Here is a tiny trained network, its code and every weight. The questions are about switching its units off for an input and a class, where a switched-off unit gives its printed mean instead of its output.

import numpy as np


def w(rows, s, z=0):
    codes = np.array(rows[::2]) - 128.0
    scale = np.full(codes.shape[1], s)
    scale[-1] = z or s
    return codes * scale


def f(y):
    return np.maximum(y, 0)


def log_softmax(a):
    a = a - a.max(-1, keepdims=True)
    return a - np.log(np.exp(a).sum(-1, keepdims=True))


def net(x, mask):
    res = np.array(x, float).reshape(1, 5) / 4 @ E
    y = f(res @ A[0][:, :-1].T + A[0][:, -1])
    res = res + np.where(mask, y, B[0][:, -1]) @ B[0][:, :-1]
    return log_softmax(res[-1] @ U[:, :-1].T + U[:, -1])


A, B = {}, {}
E = w([
[170,112,166,91,197,46,5,45,210,61,141],'x0',
[39,168,77,207,118,144,10,156,196,145,136],'x1',
[137,127,255,199,102,124,120,158,104,161,177],'x2',
[131,253,137,154,224,146,142,132,107,245,57],'x3',
[129,127,127,126,121,140,124,120,131,126,124],'x4',
],0.0099)
A[0] = w([
[83,205,121,134,150,119,141,125,136,169,108,155],'neuron 1',
[137,206,189,114,198,131,113,112,165,133,84,104],'neuron 2',
[197,117,171,45,154,94,205,74,62,155,127,63],'neuron 3',
[179,139,184,104,191,69,59,69,186,103,115,47],'neuron 4',
[147,128,254,166,145,121,109,155,131,170,202,92],'neuron 5',
[93,123,39,53,162,123,152,80,160,137,84,54],'neuron 6',
[117,151,175,174,103,98,151,100,113,148,177,3],'neuron 7',
[187,181,126,146,175,144,140,119,101,177,80,14],'neuron 8',
],0.009,0.0057)
B[0] = w([
[159,90,162,138,99,109,88,167,141,125,212,215],'neuron 1',
[254,74,148,130,67,128,111,95,188,108,169,216],'neuron 2',
[66,188,36,123,110,60,5,80,168,227,172,219],'neuron 3',
[81,30,46,174,75,225,243,219,47,234,105,247],'neuron 4',
[173,213,163,156,215,69,107,133,35,49,49,219],'neuron 5',
[164,218,225,175,248,150,130,95,89,47,55,207],'neuron 6',
[116,145,179,164,133,154,165,34,82,89,91,153],'neuron 7',
[194,81,118,115,27,200,177,70,133,25,205,190],'neuron 8',
],0.0069,0.012)
U = w([
[107,126,120,134,115,177,246,161,90,215,101,102],'0',
[177,86,146,99,76,110,139,107,150,33,207,89],'1',
[134,173,158,139,193,111,150,93,101,89,42,82],'2',
[133,143,142,104,132,106,151,150,145,142,138,247],'3',
[77,171,110,153,128,108,43,106,160,189,163,90],'4',
],0.012,0.013)

Each question gives the input, the list of numbers given to net, and the class t.
The units are the neurons (one row each of A and B). Each row of codes is followed by its name. A weight is (code - 128) times the scale printed after its matrix; where a second scale follows, it is the last column's (A, B and U).
mask holds one flag per neuron, in row order. A switched-off neuron (its flag False) gives its mean, the last column of its row in B, instead of its output. The means were averaged over made-up inputs and are rounded, as every weight is.
A unit's drop is (log p(t) with every unit on - log p(t) with that unit switched off) / (log p(t) with every unit on - log p(t) with every unit switched off).
The circuit of an input: a set's keep is (log p(t) with only the set's units on - log p(t) with every unit switched off) / (log p(t) with every unit on - log p(t) with every unit switched off). Starting from all 8 units, units are removed one at a time, each time the one whose removal leaves the highest keep (on an exact tie, the one counted first), for as long as the keep stays at least 0.8.
units of the circuit, in order: the units of the circuit, biggest drop first
unit that matters most: the unit with the biggest drop
k most important neurons: the k neurons with the biggest drops, biggest first
drop of u: that unit's drop, to one decimal
input [-3,4,0,4,1], class 1: 4 most important neurons -> neuron 4; neuron 3; neuron 1; neuron 8
input [8,7,-3,4,-4], class 0: most important neuron -> neuron 4
input [4,0,2,-4,-2], class 0: 2 most important neurons -> neuron 4; neuron 2
input [4,6,-5,8,-2], class 1: units of the circuit, in order -> neuron 2; neuron 8
input [5,3,0,7,1], class 1: 2 most important neurons -> neuron 2; neuron 8
input [5,6,-4,6,-7], class 3: units of the circuit, in order -> neuron 3; neuron 2
input [-3,-4,-7,8,-7], class 1: 2 most important neurons -> neuron 8; neuron 1
input [1,7,7,-4,3], class 2: 2 most important neurons -> neuron 5; neuron 3
input [-5,-1,8,-7,-6], class 2: 2 most important neurons -> neuron 5; neuron 4
input [-4,0,-3,3,-6], class 3: 2 most important neurons -> neuron 4; neuron 1
input [-4,0,-2,7,5], class 1: 3 most important neurons -> neuron 8; neuron 4; neuron 1
input [2,-5,-4,1,1], class 4: 2 most important neurons -> neuron 3; neuron 5
input [4,-4,0,-4,-6], class 3: drop of neuron 8 -> 0.2
input [-1,-8,2,6,7], class 4: drop of neuron 3 -> 1.2
input [-3,-5,3,3,-4], class 4: drop of neuron 4 -> 0.3
input [-3,-8,-4,4,8], class 3: unit that matters most -> neuron 8
